Below is a small trained network, with its code and all its weights. Each question gives an input and a class and asks what happens when units are switched off, that is, made to give their printed mean instead of their output.

import numpy as np


def w(rows, s, z=0):
    codes = np.array(rows[::2]) - 128.0
    scale = np.full(codes.shape[1], s)
    scale[-1] = z or s
    return codes * scale


def f(y):
    return y / 2 * (1 + np.tanh(0.7978845608 * (y + 0.044715 * y**3)))


def log_softmax(a):
    a = a - a.max(-1, keepdims=True)
    return a - np.log(np.exp(a).sum(-1, keepdims=True))


def net(x, mask):
    res = np.array(x, float).reshape(1, 5) / 4 @ E
    y = f(res @ A[0][:, :-1].T + A[0][:, -1])
    res = res + np.where(mask, y, B[0][:, -1]) @ B[0][:, :-1]
    return log_softmax(res[-1] @ U[:, :-1].T + U[:, -1])


A, B = {}, {}
E = w([
[129,128,124,130,128,125,129],'x0',
[82,142,141,158,137,30,19],'x1',
[127,124,48,103,5,159,78],'x2',
[78,46,91,176,185,194,96],'x3',
[130,126,126,130,128,126,129],'x4',
],0.013)
A[0] = w([
[130,156,83,106,114,101,118,90],'n1',
[118,187,123,151,75,122,115,90],'n2',
[118,178,156,128,151,97,149,109],'n3',
[111,116,131,140,194,57,2,105],'n4',
[100,186,89,97,84,88,141,107],'n5',
[209,136,128,90,92,214,185,225],'n6',
[132,116,169,132,147,64,147,62],'n7',
[154,147,28,104,94,206,64,46],'n8',
[129,102,196,138,99,153,106,112],'n9',
[135,136,141,134,125,143,115,123],'n10',
[126,96,105,122,156,128,155,98],'n11',
[131,169,138,108,78,112,54,109],'n12',
[62,136,142,164,173,90,62,7],'n13',
[99,141,138,163,91,183,111,96],'n14',
[94,106,51,109,85,134,145,100],'n15',
[150,148,161,125,44,58,55,110],'n16',
[61,133,124,106,160,93,108,151],'n17',
[59,149,106,126,85,180,134,55],'n18',
[156,75,79,116,51,168,96,145],'n19',
[187,175,174,61,119,82,191,50],'n20',
[102,59,98,183,135,169,59,6],'n21',
[127,189,103,101,54,53,81,120],'n22',
[167,139,89,150,67,82,48,95],'n23',
[118,64,129,141,196,198,195,147],'n24',
[118,103,132,79,137,121,120,114],'n25',
[106,100,47,86,46,201,95,186],'n26',
[137,111,137,151,92,108,166,91],'n27',
[196,242,180,102,101,80,194,168],'n28',
[131,84,68,129,39,191,97,5],'n29',
[87,32,111,175,116,160,64,192],'n30',
[159,101,105,157,167,151,154,127],'n31',
[95,99,151,94,115,123,134,120],'n32',
[119,54,103,154,130,141,85,145],'n33',
[87,191,153,85,125,103,107,98],'n34',
[186,128,91,77,84,174,218,46],'n35',
],0.012,0.014)
B[0] = w([
[143,109,101,107,116,152,133,139],'n1',
[117,100,55,112,144,149,96,148],'n2',
[102,150,145,161,98,84,118,159],'n3',
[84,172,195,206,74,10,132,203],'n4',
[170,107,93,114,163,156,125,164],'n5',
[28,64,170,83,152,112,206,255],'n6',
[152,140,170,146,72,94,88,149],'n7',
[40,74,227,125,131,50,194,170],'n8',
[114,126,162,133,130,142,110,124],'n9',
[111,151,127,114,120,129,129,126],'n10',
[134,124,117,123,160,144,125,137],'n11',
[195,135,73,91,141,167,141,171],'n12',
[38,56,255,115,153,50,228,154],'n13',
[125,127,163,130,127,99,121,136],'n14',
[137,114,184,151,152,72,125,159],'n15',
[190,126,67,98,154,205,98,194],'n16',
[157,163,131,147,99,105,114,165],'n17',
[75,112,191,138,150,90,145,137],'n18',
[136,222,130,169,96,87,139,196],'n19',
[21,37,220,117,151,57,169,189],'n20',
[202,225,85,227,16,33,58,155],'n21',
[224,123,49,83,185,227,87,202],'n22',
[161,124,62,119,136,199,105,176],'n23',
[174,60,65,12,205,193,118,216],'n24',
[165,120,153,118,122,104,145,124],'n25',
[207,182,131,200,11,92,57,232],'n26',
[121,153,160,140,139,105,142,129],'n27',
[101,137,204,200,57,6,103,254],'n28',
[38,62,207,86,201,73,213,164],'n29',
[67,49,159,61,150,125,179,211],'n30',
[124,105,86,70,146,196,130,160],'n31',
[120,126,143,151,125,144,129,125],'n32',
[105,137,168,105,144,103,141,172],'n33',
[170,148,127,110,135,151,86,152],'n34',
[191,203,114,231,16,54,30,192],'n35',
],0.0083,0.02)
U = w([
[49,109,149,85,130,99,190,165],'0',
[141,211,126,162,63,88,78,15],'1',
[158,129,69,39,162,247,113,254],'2',
],0.014,0.0013)

Each question gives the input, the list of numbers given to net, and the class t.
The units are the neurons (one row each of A and B). Each row of codes is followed by its name. A weight is (code - 128) times the scale printed after its matrix; where a second scale follows, it is the last column's (A, B and U).
mask holds one flag per neuron, in row order. A switched-off neuron (its flag False) gives its mean, the last column of its row in B, instead of its output. The means were averaged over made-up inputs and are rounded, as every weight is.
A unit's drop is (log p(t) with every unit on - log p(t) with that unit switched off) / (log p(t) with every unit on - log p(t) with every unit switched off).
most important unit: the unit with the biggest drop
top k neurons: the k neurons with the biggest drops, biggest first
drop when u is switched off: that unit's drop, to one decimal
input [8,6,0,2,2], class 0: most important unit => n26
input [-2,1,2,7,2], class 1: top 2 neurons => n21, n6
input [-4,-8,2,-3,-2], class 1: top 2 neurons => n35, n26
input [3,1,3,6,1], class 1: top 4 neurons => n21, n26, n6, n20
input [5,2,-5,-1,2], class 1: top 2 neurons => n6, n30
input [-1,-1,0,-7,-6], class 0: top 2 neurons => n26, n20
input [0,1,1,8,1], class 1: top 2 neurons => n21, n6
input [2,1,2,5,2], class 1: top 4 neurons => n6, n21, n26, n20
input [6,-2,6,1,4], class 0: top 3 neurons => n29, n8, n6
input [-8,4,5,0,-4], class 2: top 2 neurons => n28, n22
input [-6,1,5,0,1], class 2: top 3 neurons => n28, n4, n35
input [0,-6,1,0,2], class 1: top 2 neurons => n35, n30
input [-3,-2,0,-7,3], class 0: drop when n20 is switched off => 3.6
input [5,2,5,-4,-3], class 2: drop when n31 is switched off => 0.0
input [1,-1,0,6,1], class 2: drop when n24 is switched off => 0.1
input [-5,-4,-5,1,5], class 2: most important unit => n24
